Below are the code and all the weights of a small trained network. Each question names an input and a class and asks about switching units off, where a switched-off unit gives its printed mean instead of its output.

import numpy as np


def w(rows, s, z=0):
    codes = np.array(rows[::2]) - 128.0
    scale = np.full(codes.shape[1], s)
    scale[-1] = z or s
    return codes * scale


def norm(h):
    return h / np.sqrt((h * h).mean(-1, keepdims=True) + 1e-5)


def f(y):
    return y / 2 * (1 + np.tanh(0.7978845608 * (y + 0.044715 * y**3)))


def log_softmax(a):
    a = a - a.max(-1, keepdims=True)
    return a - np.log(np.exp(a).sum(-1, keepdims=True))


def net(x, mask):
    res = np.array(x, float).reshape(1, 8) / 4 @ E
    u = 0
    for l in range(4):
        y = f(norm(res) @ A[l][:, :-1].T + A[l][:, -1])
        res = res + np.where(mask[u : u + 10], y, B[l][:, -1]) @ B[l][:, :-1]
        u += 10
    return log_softmax(norm(res)[-1] @ U[:, :-1].T + U[:, -1])


A, B = {}, {}
E = w([
[206,248,108,123,212,96,32],'x0',
[129,126,129,126,126,128,125],'x1',
[104,153,97,58,156,60,211],'x2',
[124,128,130,131,129,130,129],'x3',
[90,103,4,62,190,249,112],'x4',
[100,43,89,145,199,35,37],'x5',
[127,127,134,126,137,130,127],'x6',
[131,129,128,124,126,127,126],'x7',
],0.0032)
A[0] = w([
[71,50,78,202,158,43,103,3],'L0N0',
[83,17,141,122,89,126,159,22],'L0N1',
[161,2,74,102,188,177,155,28],'L0N2',
[120,23,147,154,125,141,208,33],'L0N3',
[172,41,194,181,104,43,167,17],'L0N4',
[137,20,119,112,149,55,68,28],'L0N5',
[135,43,212,163,127,205,50,49],'L0N6',
[78,22,125,131,81,122,159,20],'L0N7',
[90,99,98,62,187,24,240,53],'L0N8',
[143,57,145,240,125,191,72,43],'L0N9',
],0.0058,0.0029)
B[0] = w([
[168,52,196,103,156,155,133,215],'L0N0',
[134,117,81,201,159,106,175,223],'L0N1',
[25,122,149,135,103,107,92,231],'L0N2',
[158,149,78,169,166,121,203,211],'L0N3',
[5,125,140,135,88,111,87,225],'L0N4',
[186,98,185,130,163,189,118,211],'L0N5',
[163,140,65,49,53,79,129,211],'L0N6',
[132,113,81,204,161,103,172,224],'L0N7',
[203,145,71,53,4,117,59,252],'L0N8',
[176,161,78,53,54,107,109,212],'L0N9',
],0.011,0.0022)
A[1] = w([
[174,169,141,98,147,117,44,80],'L1N0',
[11,90,53,89,141,203,77,96],'L1N1',
[113,103,145,111,123,119,135,92],'L1N2',
[155,207,94,187,254,62,92,30],'L1N3',
[165,129,148,158,125,122,108,91],'L1N4',
[133,48,156,84,195,99,99,10],'L1N5',
[129,134,106,134,112,123,84,42],'L1N6',
[151,165,204,103,90,209,234,41],'L1N7',
[126,98,163,156,89,74,111,71],'L1N8',
[25,136,193,150,91,75,72,12],'L1N9',
],0.008,0.0014)
B[1] = w([
[98,65,66,179,103,85,219,252],'L1N0',
[165,230,244,128,160,11,176,250],'L1N1',
[165,169,122,152,150,171,143,126],'L1N2',
[78,85,49,213,95,129,204,180],'L1N3',
[68,121,116,45,168,140,175,133],'L1N4',
[160,130,183,136,127,246,140,174],'L1N5',
[119,123,122,76,107,132,153,150],'L1N6',
[207,1,172,102,181,163,71,191],'L1N7',
[182,245,122,80,208,159,180,170],'L1N8',
[114,176,183,123,169,49,143,176],'L1N9',
],0.0084,0.0037)
A[2] = w([
[88,196,150,160,165,155,51,35],'L2N0',
[15,108,126,102,178,160,75,64],'L2N1',
[116,220,146,123,220,110,74,9],'L2N2',
[80,128,61,119,150,174,90,1],'L2N3',
[15,158,195,119,160,90,97,33],'L2N4',
[109,129,164,90,190,212,54,73],'L2N5',
[1,165,187,172,88,253,163,79],'L2N6',
[34,84,83,160,177,109,24,45],'L2N7',
[47,175,48,217,177,155,116,81],'L2N8',
[23,201,137,124,198,93,85,62],'L2N9',
],0.0076,0.00097)
B[2] = w([
[126,148,98,143,135,78,101,97],'L2N0',
[134,92,53,1,163,107,169,63],'L2N1',
[60,196,188,200,90,47,143,195],'L2N2',
[149,80,163,90,79,17,216,87],'L2N3',
[135,217,141,70,227,148,146,214],'L2N4',
[171,9,143,164,108,178,171,173],'L2N5',
[143,155,2,97,92,140,122,119],'L2N6',
[164,131,81,125,101,35,157,84],'L2N7',
[99,49,91,207,166,141,190,250],'L2N8',
[151,124,225,89,146,77,142,201],'L2N9',
],0.0065,0.002)
A[3] = w([
[84,189,155,156,151,158,85,11],'L3N0',
[63,79,115,135,132,81,29,32],'L3N1',
[95,166,168,82,128,153,2,68],'L3N2',
[61,139,104,122,182,160,81,48],'L3N3',
[51,127,146,148,153,170,96,5],'L3N4',
[47,114,83,72,144,133,66,47],'L3N5',
[47,168,120,137,94,103,126,72],'L3N6',
[54,138,37,80,204,185,115,53],'L3N7',
[81,160,99,116,152,181,108,48],'L3N8',
[45,65,197,197,205,148,57,53],'L3N9',
],0.0065,0.0015)
B[3] = w([
[165,137,144,123,94,115,184,76],'L3N0',
[172,137,132,132,93,145,186,28],'L3N1',
[150,89,78,141,136,99,184,169],'L3N2',
[174,94,117,104,132,81,159,2],'L3N3',
[165,113,128,112,104,102,152,26],'L3N4',
[161,138,111,128,107,118,135,29],'L3N5',
[254,100,120,133,157,140,147,199],'L3N6',
[151,90,151,156,59,69,147,44],'L3N7',
[192,97,139,138,110,90,158,2],'L3N8',
[177,120,100,94,97,114,104,222],'L3N9',
],0.014,0.0011)
U = w([
[68,84,34,245,153,122,206,254],'0',
[121,254,239,106,186,55,145,138],'1',
[175,25,203,102,166,243,64,84],'2',
[161,172,33,39,6,103,60,19],'3',
],0.007,0.00073)

Each question gives the input, the list of numbers given to net, and the class t.
The units are the neurons (one row each of A and B). Each row of codes is followed by its name. A weight is (code - 128) times the scale printed after its matrix; where a second scale follows, it is the last column's (A, B and U).
mask holds one flag per neuron, layer by layer. A switched-off neuron (its flag False) gives its mean, the last column of its row in B, instead of its output. The means were averaged over made-up inputs and are rounded, as every weight is.
A unit's drop is (log p(t) with every unit on - log p(t) with that unit switched off) / (log p(t) with every unit on - log p(t) with every unit switched off).
unit that matters most: the unit with the biggest drop
k most important neurons: the k neurons with the biggest drops, biggest first
k most important neurons of layer l: the k neurons of layer l with the biggest drops, biggest first
input [-2,-7,-5,-7,-5,-8,-8,6], class 2: unit that matters most => L1N7
input [3,4,-1,-5,5,-4,-5,6], class 1: 2 most important neurons => (L1N1; L0N5)
input [7,7,-8,1,4,5,5,-5], class 3: 4 most important neurons => (L0N9; L0N6; L0N7; L0N1)
input [0,-3,-6,7,6,4,-6,-1], class 1: 2 most important neurons of layer 0 => (L0N2; L0N8)
input [-2,6,-7,-2,-3,6,-1,1], class 3: 3 most important neurons of layer 0 => (L0N9; L0N6; L0N4)
input [4,5,5,-4,4,0,-6,3], class 3: 3 most important neurons => (L0N8; L0N4; L0N2)
input [6,2,5,7,7,6,-6,7], class 1: 2 most important neurons => (L1N1; L0N3)
input [1,3,-3,4,5,8,-5,-7], class 2: 3 most important neurons => (L0N0; L0N5; L0N4)
input [4,1,4,-5,-4,-2,8,8], class 0: 2 most important neurons of layer 0 => (L0N2; L0N4)
input [-7,-8,-3,0,-7,-8,-3,-6], class 2: 4 most important neurons => (L1N7; L0N2; L1N1; L1N0)
input [6,-1,7,-2,-4,8,5,1], class 2: 2 most important neurons => (L0N0; L1N5)
input [-5,-4,-7,1,-2,-4,6,5], class 3: 2 most important neurons => (L0N6; L0N9)
input [4,-3,4,-8,3,-2,8,6], class 0: 4 most important neurons => (L0N4; L0N2; L0N6; L0N9)
input [-5,-7,-4,-5,-6,6,-6,-2], class 1: 4 most important neurons => (L0N4; L1N8; L1N9; L1N0)
input [8,2,-3,4,-5,2,5,-8], class 0: most important neuron of layer 1 => (L1N3)
input [1,-3,-6,2,-5,-7,-6,-8], class 2: 2 most important neurons of layer 1 => (L1N7; L1N1)
input [8,5,8,7,-8,-4,5,4], class 0: 3 most important neurons of layer 0 => (L0N2; L0N4; L0N6)
input [6,5,-5,4,5,3,1,3], class 0: 2 most important neurons of layer 0 => (L0N4; L0N8)
input [0,-7,-5,1,6,-8,-1,0], class 2: 2 most important neurons => (L1N7; L0N4)
input [8,-8,5,0,-6,-4,0,1], class 0: unit that matters most => L1N3
input [2,7,-8,2,-7,-2,3,-1], class 3: 3 most important neurons of layer 1 => (L1N1; L1N0; L1N6)
